Here is a tiny trained network, its code and every weight. The questions are about switching its units off for an input and a class, where a switched-off unit gives its printed mean instead of its output.

import numpy as np


def w(rows, s, z=0):
    codes = np.array(rows[::2]) - 128.0
    scale = np.full(codes.shape[1], s)
    scale[-1] = z or s
    return codes * scale


def f(y):
    return np.maximum(y, 0)


def log_softmax(a):
    a = a - a.max(-1, keepdims=True)
    return a - np.log(np.exp(a).sum(-1, keepdims=True))


def net(x, mask):
    res = np.array(x, float).reshape(1, 2) / 4 @ E
    y = f(res @ A[0][:, :-1].T + A[0][:, -1])
    res = res + np.where(mask, y, B[0][:, -1]) @ B[0][:, :-1]
    return log_softmax(res[-1] @ U[:, :-1].T + U[:, -1])


A, B = {}, {}
E = w([
[106,94,115,128,62,185,7,92],'x0',
[95,205,96,80,137,106,57,161],'x1',
],0.018)
A[0] = w([
[196,92,147,166,61,199,141,41,21],'neuron 0',
[133,53,155,193,73,206,134,148,34],'neuron 1',
[101,72,187,117,8,137,40,128,110],'neuron 2',
[78,118,46,198,1,250,41,54,126],'neuron 3',
[137,91,165,219,81,160,129,56,3],'neuron 4',
[78,97,90,163,48,195,44,44,115],'neuron 5',
[171,100,158,180,68,135,126,39,42],'neuron 6',
[124,200,122,136,72,117,73,152,10],'neuron 7',
[92,198,25,51,77,124,34,101,10],'neuron 8',
[150,19,103,212,44,102,119,63,55],'neuron 9',
],0.008,0.0015)
B[0] = w([
[52,145,217,72,129,208,128,151,193],'neuron 0',
[111,142,146,79,148,188,100,168,186],'neuron 1',
[191,131,104,176,143,59,212,114,209],'neuron 2',
[172,182,36,211,202,82,207,97,249],'neuron 3',
[103,102,161,153,80,180,93,167,185],'neuron 4',
[192,154,44,184,80,67,169,94,225],'neuron 5',
[67,93,108,91,152,205,125,202,179],'neuron 6',
[138,98,182,103,116,192,130,167,165],'neuron 7',
[2,121,224,17,60,215,92,234,209],'neuron 8',
[113,116,175,109,81,150,95,136,200],'neuron 9',
],0.0085,0.018)
U = w([
[196,170,77,160,183,1,202,62,255],'0',
[34,101,189,37,107,247,84,136,1],'1',
],0.0097,0.0031)

Each question gives the input, the list of numbers given to net, and the class t.
The units are the neurons (one row each of A and B). Each row of codes is followed by its name. A weight is (code - 128) times the scale printed after its matrix; where a second scale follows, it is the last column's (A, B and U).
mask holds one flag per neuron, in row order. A switched-off neuron (its flag False) gives its mean, the last column of its row in B, instead of its output. The means were averaged over made-up inputs and are rounded, as every weight is.
A unit's drop is (log p(t) with every unit on - log p(t) with that unit switched off) / (log p(t) with every unit on - log p(t) with every unit switched off).
top k neurons: the k neurons with the biggest drops, biggest first
drop of u: that unit's drop, to one decimal
input [6,-4], class 0: top 3 neurons : [neuron 3; neuron 5; neuron 2]
input [7,0], class 0: top neuron : [neuron 3]
input [7,7], class 0: top 2 neurons : [neuron 3; neuron 5]
input [8,-3], class 0: top 3 neurons : [neuron 3; neuron 5; neuron 2]
input [-5,6], class 1: top 3 neurons : [neuron 3; neuron 5; neuron 2]
input [4,-3], class 0: top 2 neurons : [neuron 3; neuron 8]
input [8,2], class 0: drop of neuron 5 : 0.2
input [2,-2], class 0: drop of neuron 8 : 1.4
input [5,-3], class 0: drop of neuron 3 : 0.6
input [7,-2], class 0: drop of neuron 5 : 0.2
input [-7,8], class 1: top 2 neurons : [neuron 3; neuron 5]
